Below is a small trained network, with its code and all its weights. Each question gives an input and a target symbol and asks what happens when units are switched off, that is, made to give their printed mean instead of their output.

import numpy as np


def w(rows, s, z=0):
    codes = np.array(rows[::2]) - 128.0
    scale = np.full(codes.shape[1], s)
    scale[-1] = z or s
    return codes * scale


def f(y):
    return np.maximum(y, 0)


def softmax(a):
    e = np.exp(a - a.max(-1, keepdims=True))
    return e / e.sum(-1, keepdims=True)


def log_softmax(a):
    a = a - a.max(-1, keepdims=True)
    return a - np.log(np.exp(a).sum(-1, keepdims=True))


def net(x, mask):
    ids = ['βεζημτφψω'.index(c) for c in x.split()]
    T = len(ids)
    res = E[ids] + P[:T]
    u = 0
    for l in range(3):
        r = res
        for j in range(2):
            rows = slice(3 * j, 3 * j + 3)
            q, k, v = (r @ M[l][rows].T for M in (Q, K, V))
            z = softmax(np.where(np.tri(T) > 0, q @ k.T / 3**0.5, -1e9)) @ v
            o = O[l][rows]
            res = res + np.where(mask[u + j], z, o[:, -1]) @ o[:, :-1]
        u += 2
        y = f(res @ A[l][:, :-1].T + A[l][:, -1])
        res = res + np.where(mask[u : u + 4], y, B[l][:, -1]) @ B[l][:, :-1]
        u += 4
    return log_softmax(res[-1] @ U[:, :-1].T + U[:, -1])


Q, K, V, O, A, B = {}, {}, {}, {}, {}, {}
E = w([
[188,137,121,196,93,175,222,175,216,157,126,157],'β',
[193,158,96,61,84,157,117,134,194,139,110,1],'ε',
[130,100,235,112,147,174,29,163,92,215,32,89],'ζ',
[147,147,178,167,223,186,115,196,99,79,228,185],'η',
[151,132,141,121,170,95,117,83,144,38,137,175],'μ',
[161,160,68,152,69,7,177,141,16,149,193,248],'τ',
[30,85,97,157,48,182,80,32,142,143,148,145],'φ',
[97,104,155,79,211,3,169,124,214,118,104,46],'ψ',
[88,222,143,27,110,223,72,148,95,141,190,141],'ω',
],0.0073)
P = w([
[95,106,97,54,172,202,187,160,81,91,103,142],'0',
[97,118,240,111,39,64,55,208,158,93,226,113],'1',
[197,50,102,80,150,171,136,96,87,151,221,107],'2',
[130,196,103,119,191,149,119,139,78,76,55,134],'3',
[85,177,217,159,34,34,89,143,189,99,177,118],'4',
[189,80,126,105,135,165,158,60,100,186,188,105],'5',
[157,255,82,190,202,133,78,77,141,129,43,148],'6',
[74,217,208,166,39,27,92,54,228,120,134,134],'7',
[161,76,117,111,115,173,163,57,101,208,146,118],'8',
],0.0071)
Q[0] = w([
[222,13,73,135,104,147,166,148,56,234,189,107],'0.h1',
[143,85,75,233,105,219,134,169,83,52,39,157],'0.h1',
[177,31,72,120,177,196,154,87,84,197,114,55],'0.h1',
[74,127,70,69,178,91,134,3,121,119,66,127],'0.h2',
[139,80,159,157,199,73,140,47,140,240,54,75],'0.h2',
[179,30,168,105,230,236,17,186,43,226,66,149],'0.h2',
],0.0052)
K[0] = w([
[112,29,157,45,149,119,155,139,148,100,119,29],'0.h1',
[94,82,134,70,39,169,130,231,92,59,165,146],'0.h1',
[136,2,160,119,87,106,170,122,124,109,159,76],'0.h1',
[44,117,160,82,161,91,94,78,221,171,93,68],'0.h2',
[121,150,177,195,130,125,40,93,159,217,122,122],'0.h2',
[145,9,170,140,145,202,86,181,42,226,68,116],'0.h2',
],0.0068)
V[0] = w([
[167,6,234,167,151,103,137,85,142,15,232,74],'0.h1',
[116,204,66,93,94,185,60,176,2,72,167,236],'0.h1',
[146,253,138,206,142,28,102,71,110,139,129,146],'0.h1',
[86,188,49,86,85,137,219,245,75,119,166,168],'0.h2',
[71,163,142,144,56,11,182,85,166,40,221,106],'0.h2',
[227,182,25,224,153,116,146,129,102,72,51,149],'0.h2',
],0.004)
O[0] = w([
[157,112,123,56,204,146,105,81,177,194,157,185,193],'0.h1',
[121,194,154,182,168,168,162,109,40,86,120,70,95],'0.h1',
[126,192,162,253,91,98,72,105,182,160,141,75,126],'0.h1',
[119,139,141,98,100,131,142,207,181,35,166,171,124],'0.h2',
[126,140,96,103,70,105,38,99,250,117,108,126,251],'0.h2',
[166,126,73,209,177,204,125,206,166,132,137,119,14],'0.h2',
],0.0049,0.0023)
A[0] = w([
[164,178,89,80,143,253,72,183,88,195,65,29,172],'0.n1',
[188,190,10,110,140,173,138,68,43,56,128,209,254],'0.n2',
[113,101,247,144,39,26,63,151,205,143,116,113,152],'0.n3',
[175,81,106,171,27,171,185,111,117,224,209,157,104],'0.n4',
],0.0053,0.0028)
B[0] = w([
[198,123,183,111,69,163,238,23,141,95,161,157,166],'0.n1',
[114,167,106,89,118,152,170,60,159,108,133,237,203],'0.n2',
[69,176,203,111,116,119,131,157,172,111,202,203,255],'0.n3',
[172,174,103,58,89,147,3,151,108,167,127,135,160],'0.n4',
],0.0068,0.006)
Q[1] = w([
[143,203,197,174,116,148,136,159,142,54,195,160],'1.h1',
[115,89,53,101,161,189,70,120,101,157,86,84],'1.h1',
[174,78,75,190,253,213,111,196,72,69,15,21],'1.h1',
[130,138,144,96,97,59,96,166,156,99,132,83],'1.h2',
[66,184,174,151,103,155,113,126,181,131,119,131],'1.h2',
[128,53,62,127,205,175,126,92,114,224,56,103],'1.h2',
],0.0061)
K[1] = w([
[170,120,138,242,235,137,192,123,100,73,26,103],'1.h1',
[139,62,118,26,79,171,100,175,109,181,203,123],'1.h1',
[123,71,157,3,172,164,155,191,104,88,182,146],'1.h1',
[148,111,78,107,182,129,173,77,158,163,57,146],'1.h2',
[161,155,167,125,150,83,97,59,168,197,129,123],'1.h2',
[82,16,140,76,105,167,129,182,103,134,187,97],'1.h2',
],0.0058)
V[1] = w([
[134,42,96,175,38,164,116,44,46,209,141,198],'1.h1',
[252,149,145,120,64,116,106,83,134,143,195,180],'1.h1',
[122,142,139,64,160,16,134,236,139,119,180,182],'1.h1',
[159,91,125,75,188,167,236,87,140,114,93,172],'1.h2',
[55,96,253,121,152,69,53,111,150,153,236,97],'1.h2',
[69,112,159,114,63,91,178,177,176,215,216,105],'1.h2',
],0.0048)
O[1] = w([
[76,184,23,88,237,116,96,194,72,41,153,42,47],'1.h1',
[198,195,64,118,145,82,115,121,104,100,19,69,214],'1.h1',
[173,150,192,180,82,75,115,152,41,169,94,185,238],'1.h1',
[87,122,190,184,134,82,63,113,157,88,66,137,253],'1.h2',
[86,254,69,112,149,187,210,137,146,152,163,189,188],'1.h2',
[68,159,94,123,61,222,223,190,99,46,62,172,153],'1.h2',
],0.0047,0.0042)
A[1] = w([
[128,138,151,210,73,106,75,227,117,102,98,71,75],'1.n1',
[141,139,130,76,66,210,209,38,143,112,113,101,122],'1.n2',
[137,209,95,159,152,99,109,87,153,152,79,137,255],'1.n3',
[179,79,116,150,232,65,92,97,101,99,78,1,143],'1.n4',
],0.0068,0.0026)
B[1] = w([
[82,98,144,149,89,52,94,46,68,8,128,138,157],'1.n1',
[178,84,141,142,109,211,79,52,104,111,107,103,226],'1.n2',
[115,178,96,120,113,103,169,129,153,144,44,120,255],'1.n3',
[184,2,169,16,172,162,167,65,176,206,180,190,145],'1.n4',
],0.0068,0.0065)
Q[2] = w([
[249,46,94,57,192,139,139,120,2,255,97,69],'2.h1',
[122,172,5,75,189,59,239,185,18,199,104,180],'2.h1',
[138,192,93,205,57,144,73,131,8,83,186,149],'2.h1',
[156,36,86,141,157,122,178,101,140,243,152,174],'2.h2',
[67,217,181,99,100,103,98,124,168,69,77,99],'2.h2',
[178,13,7,203,190,176,93,215,36,102,128,72],'2.h2',
],0.0049)
K[2] = w([
[158,94,179,2,82,117,150,174,33,199,127,77],'2.h1',
[134,148,71,81,72,21,131,198,15,146,180,209],'2.h1',
[102,177,95,174,149,138,79,106,3,12,118,63],'2.h1',
[119,58,223,164,81,37,70,235,145,122,224,96],'2.h2',
[121,196,69,112,232,181,244,26,223,210,33,102],'2.h2',
[167,88,99,72,90,172,47,177,32,85,209,132],'2.h2',
],0.005)
V[2] = w([
[131,190,135,181,68,164,101,65,106,177,71,103],'2.h1',
[159,125,181,126,145,166,12,99,84,173,178,141],'2.h1',
[82,140,142,203,176,173,230,175,118,56,66,161],'2.h1',
[253,78,183,138,158,128,226,149,74,143,98,106],'2.h2',
[198,110,116,67,37,161,88,30,165,116,82,101],'2.h2',
[111,133,236,129,147,201,74,99,123,70,173,189],'2.h2',
],0.0055)
O[2] = w([
[139,75,127,122,137,83,214,184,45,117,126,123,168],'2.h1',
[104,238,146,52,11,97,179,253,50,165,110,27,136],'2.h1',
[80,90,139,221,176,238,178,109,205,158,74,148,102],'2.h1',
[105,173,43,38,80,186,159,39,128,171,29,168,99],'2.h2',
[158,89,109,62,201,122,135,180,36,209,144,158,254],'2.h2',
[105,72,70,239,193,108,169,135,194,222,76,74,217],'2.h2',
],0.005,0.0066)
A[2] = w([
[28,246,159,214,97,75,92,181,123,75,55,140,88],'2.n1',
[3,78,204,123,72,104,102,150,120,28,157,146,91],'2.n2',
[185,26,111,87,124,126,170,103,141,158,89,199,14],'2.n3',
[160,39,165,186,141,72,6,137,185,161,226,90,7],'2.n4',
],0.0052,0.0016)
B[2] = w([
[102,51,73,138,37,207,86,210,241,219,175,36,252],'2.n1',
[186,71,95,122,168,110,232,137,111,17,78,150,253],'2.n2',
[199,115,130,254,185,124,59,119,171,86,149,106,229],'2.n3',
[126,217,184,194,156,134,16,58,38,183,165,125,204],'2.n4',
],0.0057,0.0054)
U = w([
[127,33,101,180,179,130,205,15,156,57,81,193,175],'β',
[146,249,157,42,159,44,154,151,39,62,38,194,137],'ε',
[40,163,68,48,103,179,38,155,147,179,79,83,252],'ζ',
[150,124,86,187,100,201,77,252,236,212,82,70,86],'η',
[115,158,177,219,119,130,3,54,87,208,170,140,38],'μ',
[189,106,107,131,74,109,116,133,151,53,128,48,72],'τ',
[148,152,119,136,238,169,180,249,148,114,251,107,186],'φ',
[134,123,195,37,72,181,206,94,149,131,239,196,73],'ψ',
[91,78,129,168,110,86,255,191,88,193,110,81,98],'ω',
],0.0052,0.0034)

Each question gives the input, a string of symbols that net reads in full, and the target symbol t.
The units are the heads (3 rows each of Q, K, V and O) and the neurons (one row each of A and B). Each row of codes is followed by its name. A weight is (code - 128) times the scale printed after its matrix; where a second scale follows, it is the last column's (O, A, B and U).
mask holds one flag per unit, layer by layer, with each layer's heads first. A switched-off unit (its flag False) gives its mean, the last column of its rows in O or B, instead of its output. The means were averaged over made-up inputs and are rounded, as every weight is.
A unit's drop is (log p(t) with every unit on - log p(t) with that unit switched off) / (log p(t) with every unit on - log p(t) with every unit switched off).
The circuit of an input: a set's keep is (log p(t) with only the set's units on - log p(t) with every unit switched off) / (log p(t) with every unit on - log p(t) with every unit switched off). Starting from the 12 units with the biggest drops (on a tie, the unit counted first), units are removed one at a time, each time the one whose removal leaves the highest keep (on an exact tie, the one counted first), for as long as the keep stays at least 0.8.
units of the circuit, in order: the units of the circuit, biggest drop first
k most important neurons: the k neurons with the biggest drops, biggest first
top k neurons in layer l: the k neurons of layer l with the biggest drops, biggest first
input τ μ β, target η: units of the circuit, in order	[2.h2 0.n4 0.n3]
input ψ β ω ψ ζ ω ζ τ, target ζ: 2 most important neurons	[0.n1 0.n3]
input ψ ψ τ, target ε: top 2 neurons in layer 0	[0.n4 0.n3]
input μ ζ ω ω ψ ω ψ β, target ψ: units of the circuit, in order	[2.h2 1.h1 0.n3 1.n3]
input μ τ μ ζ, target β: units of the circuit, in order	[0.n1 1.n2 0.h2 2.h2]
input ψ φ ψ τ, target β: top 3 neurons in layer 0	[0.n2 0.n3 0.n4]
input ψ μ ψ β φ, target β: most important neuron	[2.n2]
input μ ω μ τ ω μ ω μ φ, target ζ: units of the circuit, in order	[0.n4 1.h1]
input ψ ψ ψ φ ζ ψ η ζ, target η: units of the circuit, in order	[2.n1 0.h1 1.n2]
input ψ η μ μ ε, target μ: units of the circuit, in order	[1.h2 2.n4 0.n2 0.n3]
input η τ ψ, target μ: 4 most important neurons	[0.n3 0.n2 1.n4 2.n4]
input τ η τ μ μ, target μ: units of the circuit, in order	[1.h2 0.n2 2.n4 0.n3]
input ψ ψ φ ε β, target ε: top 3 neurons in layer 1	[1.n1 1.n2 1.n3]
input τ τ η φ η, target φ: units of the circuit, in order	[1.h1 2.h2 0.n3]
input ψ ψ ψ μ ψ ω ψ τ, target ψ: 3 most important neurons	[0.n3 1.n3 2.n3]
input τ ζ ψ ω μ ψ ω ζ, target ω: most important neuron	[1.n2]
input ω β ψ ψ μ ψ ψ, target η: units of the circuit, in order	[2.n1 0.h1 1.n2 1.n3]
input ψ η ψ τ β ω ω ψ, target ω: 3 most important neurons	[0.n2 1.n2 0.n1]
input ζ ψ ψ φ τ ψ τ μ, target τ: top 2 neurons in layer 0	[0.n2 0.n3]
input φ ω ψ τ ζ ψ ω μ, target ω: 4 most important neurons	[1.n2 0.n2 0.n1 2.n1]
input ε η ψ τ ψ τ, target μ: top neuron in layer 0	[0.n4]
input ψ μ τ β τ ψ ψ, target ζ: top 2 neurons in layer 2	[2.n1 2.n2]
input ψ τ τ ψ ψ ω η, target β: 2 most important neurons	[0.n2 0.n3]
input ψ ε η ψ ψ ε μ ω, target μ: top 3 neurons in layer 0	[0.n2 0.n3 0.n1]
input ψ ψ ψ τ τ ψ τ τ ε, target τ: top 2 neurons in layer 0	[0.n1 0.n3]
input τ ω ε ψ, target β: 2 most important neurons	[1.n4 0.n3]
input τ η φ τ ψ, target τ: 4 most important neurons	[2.n1 0.n2 2.n2 1.n1]
input η φ μ ε, target β: 4 most important neurons	[0.n1 1.n2 2.n3 0.n4]
input ω ψ ψ ε β ψ ε ω, target ε: top 2 neurons in layer 0	[0.n1 0.n3]
input φ ψ μ η μ ψ μ η, target μ: top neuron in layer 0	[0.n2]
